Here is a tiny trained network, its code and every weight. The questions are about switching its units off for an input and a class, where a switched-off unit gives its printed mean instead of its output.

import numpy as np


def w(rows, s, z=0):
    codes = np.array(rows[::2]) - 128.0
    scale = np.full(codes.shape[1], s)
    scale[-1] = z or s
    return codes * scale


def f(y):
    return y / 2 * (1 + np.tanh(0.7978845608 * (y + 0.044715 * y**3)))


def log_softmax(a):
    a = a - a.max(-1, keepdims=True)
    return a - np.log(np.exp(a).sum(-1, keepdims=True))


def net(x, mask):
    res = np.array(x, float).reshape(1, 5) / 4 @ E
    y = f(res @ A[0][:, :-1].T + A[0][:, -1])
    res = res + np.where(mask, y, B[0][:, -1]) @ B[0][:, :-1]
    return log_softmax(res[-1] @ U[:, :-1].T + U[:, -1])


A, B = {}, {}
E = w([
[249,85,171,126,177,128,41],'x0',
[94,29,223,135,67,114,191],'x1',
[113,40,29,92,118,180,118],'x2',
[161,159,122,168,26,208,82],'x3',
[173,125,102,177,173,170,219],'x4',
],0.011)
A[0] = w([
[159,194,167,184,92,101,131,40],'N0',
[153,228,49,124,168,117,89,164],'N1',
[119,84,135,139,167,103,143,75],'N2',
[168,74,118,152,141,108,52,74],'N3',
[109,62,198,111,106,103,141,113],'N4',
[192,100,186,114,133,154,95,62],'N5',
[161,167,74,118,152,97,118,4],'N6',
[119,12,40,51,109,186,117,75],'N7',
[150,179,85,61,127,156,96,107],'N8',
[187,100,119,149,133,126,117,69],'N9',
[76,153,184,75,83,82,43,234],'N10',
[195,100,137,140,161,121,124,111],'N11',
[130,219,110,161,180,100,93,69],'N12',
[39,196,90,114,113,130,153,60],'N13',
[156,139,135,234,179,155,180,108],'N14',
[169,112,151,127,165,112,36,35],'N15',
[143,149,125,130,58,191,123,52],'N16',
[129,106,145,184,177,200,167,192],'N17',
[152,131,184,137,93,73,168,144],'N18',
[154,116,105,188,157,170,182,118],'N19',
[91,115,113,65,231,67,125,105],'N20',
[146,170,103,172,12,136,55,69],'N21',
[74,168,85,137,71,105,167,62],'N22',
[94,104,122,71,185,61,171,63],'N23',
[79,107,133,53,83,79,38,131],'N24',
[111,124,131,127,175,67,127,150],'N25',
[168,129,118,200,78,190,122,133],'N26',
[144,66,61,94,106,189,120,40],'N27',
[130,167,76,140,141,124,109,30],'N28',
[136,77,187,131,95,183,164,93],'N29',
],0.011,0.0031)
B[0] = w([
[182,231,213,167,124,79,158,186],'N0',
[132,47,81,123,46,79,124,239],'N1',
[141,116,90,175,124,171,150,162],'N2',
[63,103,180,76,130,153,218,184],'N3',
[142,48,90,173,33,122,129,199],'N4',
[72,101,172,71,136,153,206,185],'N5',
[127,35,106,147,66,145,139,168],'N6',
[203,232,166,123,67,29,226,248],'N7',
[142,72,111,149,92,118,113,186],'N8',
[88,108,154,108,164,130,148,161],'N9',
[57,153,50,170,191,58,104,213],'N10',
[115,118,161,62,158,158,160,179],'N11',
[129,70,145,146,25,100,174,198],'N12',
[55,93,221,62,142,150,181,207],'N13',
[75,161,45,115,190,56,71,208],'N14',
[102,100,156,70,163,138,213,195],'N15',
[185,98,141,179,184,213,152,191],'N16',
[76,150,55,122,173,89,88,194],'N17',
[161,122,142,111,21,79,151,186],'N18',
[41,125,72,114,246,67,77,196],'N19',
[228,146,163,234,131,225,117,221],'N20',
[174,155,134,209,186,204,160,225],'N21',
[67,56,254,64,183,169,174,199],'N22',
[172,157,142,181,144,232,111,205],'N23',
[1,164,32,166,237,106,84,202],'N24',
[210,188,139,184,168,155,117,175],'N25',
[122,142,115,195,160,179,127,207],'N26',
[185,206,167,132,115,81,197,202],'N27',
[150,33,132,131,99,82,164,164],'N28',
[92,27,53,175,65,129,92,191],'N29',
],0.0074,0.013)
U = w([
[165,136,129,202,168,250,127,108],'0',
[121,45,90,137,43,118,128,106],'1',
[75,151,65,122,215,83,113,115],'2',
[88,89,216,21,170,179,158,115],'3',
[168,221,180,128,90,50,160,135],'4',
[118,150,104,115,134,128,118,250],'5',
[150,151,163,44,132,163,42,81],'6',
],0.015,0.016)

Each question gives the input, the list of numbers given to net, and the class t.
The units are the neurons (one row each of A and B). Each row of codes is followed by its name. A weight is (code - 128) times the scale printed after its matrix; where a second scale follows, it is the last column's (A, B and U).
mask holds one flag per neuron, in row order. A switched-off neuron (its flag False) gives its mean, the last column of its row in B, instead of its output. The means were averaged over made-up inputs and are rounded, as every weight is.
A unit's drop is (log p(t) with every unit on - log p(t) with that unit switched off) / (log p(t) with every unit on - log p(t) with every unit switched off).
The circuit of an input: a set's keep is (log p(t) with only the set's units on - log p(t) with every unit switched off) / (log p(t) with every unit on - log p(t) with every unit switched off). Starting from the 12 units with the biggest drops (on a tie, the unit counted first), units are removed one at a time, each time the one whose removal leaves the highest keep (on an exact tie, the one counted first), for as long as the keep stays at least 0.8.
units of the circuit, in order: the units of the circuit, biggest drop first
most important unit: the unit with the biggest drop
k most important neurons: the k neurons with the biggest drops, biggest first
drop when u is switched off: that unit's drop, to one decimal
input [6,0,-5,-1,6], class 2: units of the circuit, in order	N14
input [-2,-1,-7,-6,8], class 2: 2 most important neurons	N14, N7
input [-3,8,-3,-2,-8], class 1: 3 most important neurons	N4, N18, N19
input [8,-3,-4,7,-5], class 3: 4 most important neurons	N15, N5, N3, N20
input [-4,2,5,-5,-1], class 0: 4 most important neurons	N23, N20, N18, N0
input [1,-6,-1,1,6], class 1: 2 most important neurons	N1, N12
input [5,4,-7,-7,-6], class 0: 3 most important neurons	N20, N7, N23
input [7,-1,0,-6,-2], class 3: 2 most important neurons	N15, N3
input [8,-8,4,-8,1], class 0: 3 most important neurons	N20, N25, N23
input [7,6,-5,5,1], class 3: 2 most important neurons	N5, N1
input [-4,-8,7,-7,6], class 1: 2 most important neurons	N1, N6
input [-8,7,4,-5,6], class 3: 4 most important neurons	N22, N13, N1, N12
input [8,-2,8,-7,-2], class 3: 2 most important neurons	N3, N15
input [-5,5,5,1,6], class 2: most important unit	N19
input [2,-3,-6,8,-4], class 0: drop when N21 is switched off	1.5
input [2,-7,2,-5,-4], class 1: drop when N1 is switched off	0.3
input [-5,-4,8,-2,0], class 4: drop when N7 is switched off	0.6
